Below are the code and all the weights of a small trained network. Each question names an input and a target symbol and asks about switching units off, where a switched-off unit gives its printed mean instead of its output.

import numpy as np


def w(rows, s, z=0):
    codes = np.array(rows[::2]) - 128.0
    scale = np.full(codes.shape[1], s)
    scale[-1] = z or s
    return codes * scale


def f(y):
    return np.maximum(y, 0)


def softmax(a):
    e = np.exp(a - a.max(-1, keepdims=True))
    return e / e.sum(-1, keepdims=True)


def log_softmax(a):
    a = a - a.max(-1, keepdims=True)
    return a - np.log(np.exp(a).sum(-1, keepdims=True))


def net(x, mask):
    ids = ['βγδεζηθμξπστφψω'.index(c) for c in x.split()]
    T = len(ids)
    res = E[ids] + P[:T]
    q, k, v = (res @ M[0].T for M in (Q, K, V))
    z = softmax(np.where(np.tri(T) > 0, q @ k.T / 3**0.5, -1e9)) @ v
    res = res + np.where(mask[0], z, O[0][:, -1]) @ O[0][:, :-1]
    y = f(res @ A[0][:, :-1].T + A[0][:, -1])
    res = res + np.where(mask[1:13], y, B[0][:, -1]) @ B[0][:, :-1]
    return log_softmax(res[-1] @ U[:, :-1].T + U[:, -1])


Q, K, V, O, A, B = {}, {}, {}, {}, {}, {}
E = w([
[116,134,119,140],'β',
[52,98,84,170],'γ',
[187,94,121,149],'δ',
[152,93,210,55],'ε',
[199,146,151,132],'ζ',
[174,183,140,89],'η',
[193,139,128,165],'θ',
[128,118,126,1],'μ',
[123,82,113,144],'ξ',
[100,109,134,113],'π',
[77,175,197,129],'σ',
[137,114,138,113],'τ',
[65,64,138,182],'φ',
[165,144,130,141],'ψ',
[229,138,130,150],'ω',
],0.028)
P = w([
[91,166,55,102],'0',
[201,100,186,163],'1',
[103,176,56,86],'2',
[203,98,204,152],'3',
[106,188,61,76],'4',
[203,101,216,140],'5',
[111,195,64,72],'6',
[196,105,226,130],'7',
[111,211,64,65],'8',
[190,111,236,118],'9',
[114,225,68,55],'10',
[182,110,248,103],'11',
[112,236,66,53],'12',
[173,109,254,94],'13',
],0.0093)
Q[0] = w([
[86,155,6,151],'H1',
[112,90,176,99],'H1',
[144,85,138,103],'H1',
],0.018)
K[0] = w([
[119,3,17,236],'H1',
[108,163,171,82],'H1',
[172,163,137,105],'H1',
],0.014)
V[0] = w([
[66,101,230,116],'H1',
[157,155,54,233],'H1',
[138,3,46,179],'H1',
],0.0064)
O[0] = w([
[135,94,254,174,234],'H1',
[82,166,210,226,3],'H1',
[96,117,11,139,43],'H1',
],0.0061,0.0052)
A[0] = w([
[185,137,116,89,181],'N1',
[118,125,155,77,115],'N2',
[49,167,90,105,247],'N3',
[83,68,105,127,145],'N4',
[140,206,126,144,138],'N5',
[181,115,104,82,102],'N6',
[105,111,86,131,94],'N7',
[180,134,160,166,111],'N8',
[137,78,138,173,77],'N9',
[154,114,107,82,112],'N10',
[140,105,60,201,175],'N11',
[6,139,125,143,141],'N12',
],0.021,0.015)
B[0] = w([
[101,228,168,116,249],'N1',
[116,109,53,165,208],'N2',
[195,10,199,112,225],'N3',
[115,205,214,146,196],'N4',
[252,158,33,27,168],'N5',
[120,141,144,230,201],'N6',
[66,78,233,165,151],'N7',
[47,29,84,85,203],'N8',
[110,171,86,96,165],'N9',
[89,98,150,128,178],'N10',
[171,126,58,216,204],'N11',
[61,179,18,70,211],'N12',
],0.011,0.016)
U = w([
[234,96,218,154,157],'β',
[134,139,44,47,50],'γ',
[130,241,55,168,1],'δ',
[198,151,134,246,116],'ε',
[138,227,173,202,143],'ζ',
[97,46,139,67,86],'η',
[125,106,213,204,150],'θ',
[146,51,73,194,42],'μ',
[201,44,149,227,100],'ξ',
[181,132,57,159,116],'π',
[232,128,144,167,193],'σ',
[95,141,64,154,237],'τ',
[116,215,115,80,233],'φ',
[187,52,62,136,86],'ψ',
[198,174,153,87,98],'ω',
],0.012,0.0088)

Each question gives the input, a string of symbols that net reads in full, and the target symbol t.
The units are the heads (3 rows each of Q, K, V and O) and the neurons (one row each of A and B). Each row of codes is followed by its name. A weight is (code - 128) times the scale printed after its matrix; where a second scale follows, it is the last column's (O, A, B and U).
mask holds one flag per unit, heads first, then neurons. A switched-off unit (its flag False) gives its mean, the last column of its rows in O or B, instead of its output. The means were averaged over made-up inputs and are rounded, as every weight is.
A unit's drop is (log p(t) with every unit on - log p(t) with that unit switched off) / (log p(t) with every unit on - log p(t) with every unit switched off).
The circuit of an input: a set's keep is (log p(t) with only the set's units on - log p(t) with every unit switched off) / (log p(t) with every unit on - log p(t) with every unit switched off). Starting from the 12 units with the biggest drops (on a tie, the unit counted first), units are removed one at a time, each time the one whose removal leaves the highest keep (on an exact tie, the one counted first), for as long as the keep stays at least 0.8.
circuit, biggest first: the units of the circuit, biggest drop first
most important unit: the unit with the biggest drop
top k neurons: the k neurons with the biggest drops, biggest first
drop when u is switched off: that unit's drop, to one decimal
input δ ε δ ξ, target θ: top 2 neurons -> [N12; N5]
input β φ η ω π φ μ π, target ζ: circuit, biggest first -> [N3; N8; N12]
input ε ζ η φ σ β ε φ ω ψ θ, target π: top 2 neurons -> [N5; N12]
input ψ φ φ β π ε μ η η σ β ζ, target η: circuit, biggest first -> [N8]
input ξ σ π ε η β η π π ω, target φ: circuit, biggest first -> [N1; N8; N3]
input π θ φ β σ ε φ δ η ζ, target φ: circuit, biggest first -> [N1; N3; N8]
input ε π θ φ ω β ξ, target ξ: top 3 neurons -> [N1; N3; N11]
input ξ ξ γ φ ξ φ η γ φ φ δ, target ε: top 4 neurons -> [N12; N11; N8; N3]
input θ δ ψ ε δ ε γ φ ε β, target θ: top 4 neurons -> [N12; N5; N9; N11]
input β ξ τ ξ σ β ψ ψ, target η: circuit, biggest first -> [N8; H1]
input μ μ φ μ π ζ ψ ω, target ζ: top 2 neurons -> [N1; N6]
input π μ ψ φ η π σ ζ β β φ φ τ, target β: circuit, biggest first -> [N12; N3]
input φ β β θ, target ψ: top 2 neurons -> [N8; N12]
input φ ω θ π, target β: top 2 neurons -> [N12; N8]
input η δ ξ μ φ φ μ φ, target ζ: most important unit -> N3
input ψ ω ψ π, target β: top 2 neurons -> [N8; N12]
input ε τ μ φ, target ζ: top 4 neurons -> [N3; N4; N8; N9]
input δ φ σ ε π δ, target θ: top 2 neurons -> [N6; N12]
input δ ε δ σ σ β ψ π, target η: top 2 neurons -> [N11; N6]
input φ σ τ δ θ μ θ, target π: top 3 neurons -> [N5; N11; N4]
input β π δ τ ω π ψ, target σ: top 2 neurons -> [N12; N8]
input τ β φ φ β η δ, target ε: most important unit -> N12
input ζ δ β, target ψ: drop when N1 is switched off -> 0.1
input η β π ψ, target φ: drop when H1 is switched off -> 0.2
input δ φ τ ε ζ ψ φ ξ ε ε σ, target γ: drop when N2 is switched off -> 0.2
input ψ δ φ φ η π π π σ ε σ, target γ: drop when H1 is switched off -> 0.0
input ε μ ε γ γ π ε φ ζ π, target θ: most important unit -> N12
